Here is a tiny trained network, its code and every weight. The questions are about switching its units off for an input and a class, where a switched-off unit gives its printed mean instead of its output.

import numpy as np


def w(rows, s, z=0):
    codes = np.array(rows[::2]) - 128.0
    scale = np.full(codes.shape[1], s)
    scale[-1] = z or s
    return codes * scale


def f(y):
    return np.maximum(y, 0)


def log_softmax(a):
    a = a - a.max(-1, keepdims=True)
    return a - np.log(np.exp(a).sum(-1, keepdims=True))


def net(x, mask):
    res = np.array(x, float).reshape(1, 5) / 4 @ E
    y = f(res @ A[0][:, :-1].T + A[0][:, -1])
    res = res + np.where(mask, y, B[0][:, -1]) @ B[0][:, :-1]
    return log_softmax(res[-1] @ U[:, :-1].T + U[:, -1])


A, B = {}, {}
E = w([
[27,129,91,98,113,103],'x0',
[141,197,134,117,202,95],'x1',
[52,114,74,203,232,152],'x2',
[132,231,219,71,150,51],'x3',
[64,165,253,182,53,231],'x4',
],0.0045)
A[0] = w([
[123,106,84,109,92,126,108],'n0',
[158,169,152,87,133,90,229],'n1',
[157,177,143,88,132,95,208],'n2',
[78,159,78,154,235,133,143],'n3',
[103,61,47,86,73,117,114],'n4',
[169,178,174,76,137,56,246],'n5',
[99,96,110,148,161,116,192],'n6',
[254,103,141,172,121,195,158],'n7',
[47,163,220,157,68,199,190],'n8',
],0.014,0.0011)
B[0] = w([
[131,118,74,109,84,117,158],'n0',
[182,149,172,61,133,118,183],'n1',
[181,139,170,62,137,114,180],'n2',
[36,194,146,166,235,69,213],'n3',
[125,113,5,83,48,95,193],'n4',
[206,158,203,31,140,108,209],'n5',
[95,164,98,147,163,97,168],'n6',
[212,58,137,230,183,202,203],'n7',
[12,119,246,138,16,203,254],'n8',
],0.02,0.0094)
U = w([
[222,39,102,228,166,183,105],'0',
[253,170,193,20,143,96,214],'1',
[136,88,18,96,43,88,6],'2',
[49,197,102,179,218,64,115],'3',
[30,112,202,154,10,204,173],'4',
],0.0052,0.00026)

Each question gives the input, the list of numbers given to net, and the class t.
The units are the neurons (one row each of A and B). Each row of codes is followed by its name. A weight is (code - 128) times the scale printed after its matrix; where a second scale follows, it is the last column's (A, B and U).
mask holds one flag per neuron, in row order. A switched-off neuron (its flag False) gives its mean, the last column of its row in B, instead of its output. The means were averaged over made-up inputs and are rounded, as every weight is.
A unit's drop is (log p(t) with every unit on - log p(t) with that unit switched off) / (log p(t) with every unit on - log p(t) with every unit switched off).
The circuit of an input: a set's keep is (log p(t) with only the set's units on - log p(t) with every unit switched off) / (log p(t) with every unit on - log p(t) with every unit switched off). Starting from all 9 units, units are removed one at a time, each time the one whose removal leaves the highest keep (on an exact tie, the one counted first), for as long as the keep stays at least 0.8.
circuit, biggest first: the units of the circuit, biggest drop first
top k neurons: the k neurons with the biggest drops, biggest first
drop when u is switched off: that unit's drop, to one decimal
input [5,7,1,-8,-2], class 3: circuit, biggest first	(n3)
input [0,-1,1,-8,0], class 2: circuit, biggest first	(n4; n8)
input [-7,-6,4,1,-6], class 0: circuit, biggest first	(n7; n8)
input [0,-4,6,7,-5], class 3: top 2 neurons	(n3; n6)
input [8,0,-6,-1,-1], class 2: top 2 neurons	(n4; n8)
input [-1,1,-5,2,3], class 1: top 2 neurons	(n5; n1)
input [1,-7,-4,1,-1], class 2: top 2 neurons	(n8; n4)
input [-6,1,1,0,-3], class 0: top 3 neurons	(n7; n8; n5)
input [8,-4,4,-3,-4], class 2: top 2 neurons	(n4; n0)
input [-3,1,-5,4,4], class 1: top 3 neurons	(n5; n1; n2)
input [-1,-8,-5,-8,-3], class 2: drop when n4 is switched off	1.4
input [-3,-3,-6,-7,1], class 0: drop when n7 is switched off	0.6
input [-8,8,-2,-5,5], class 0: drop when n7 is switched off	1.0
input [-4,5,-3,-6,4], class 0: circuit, biggest first	(n7)
input [5,-4,7,-4,-6], class 3: drop when n3 is switched off	2.1
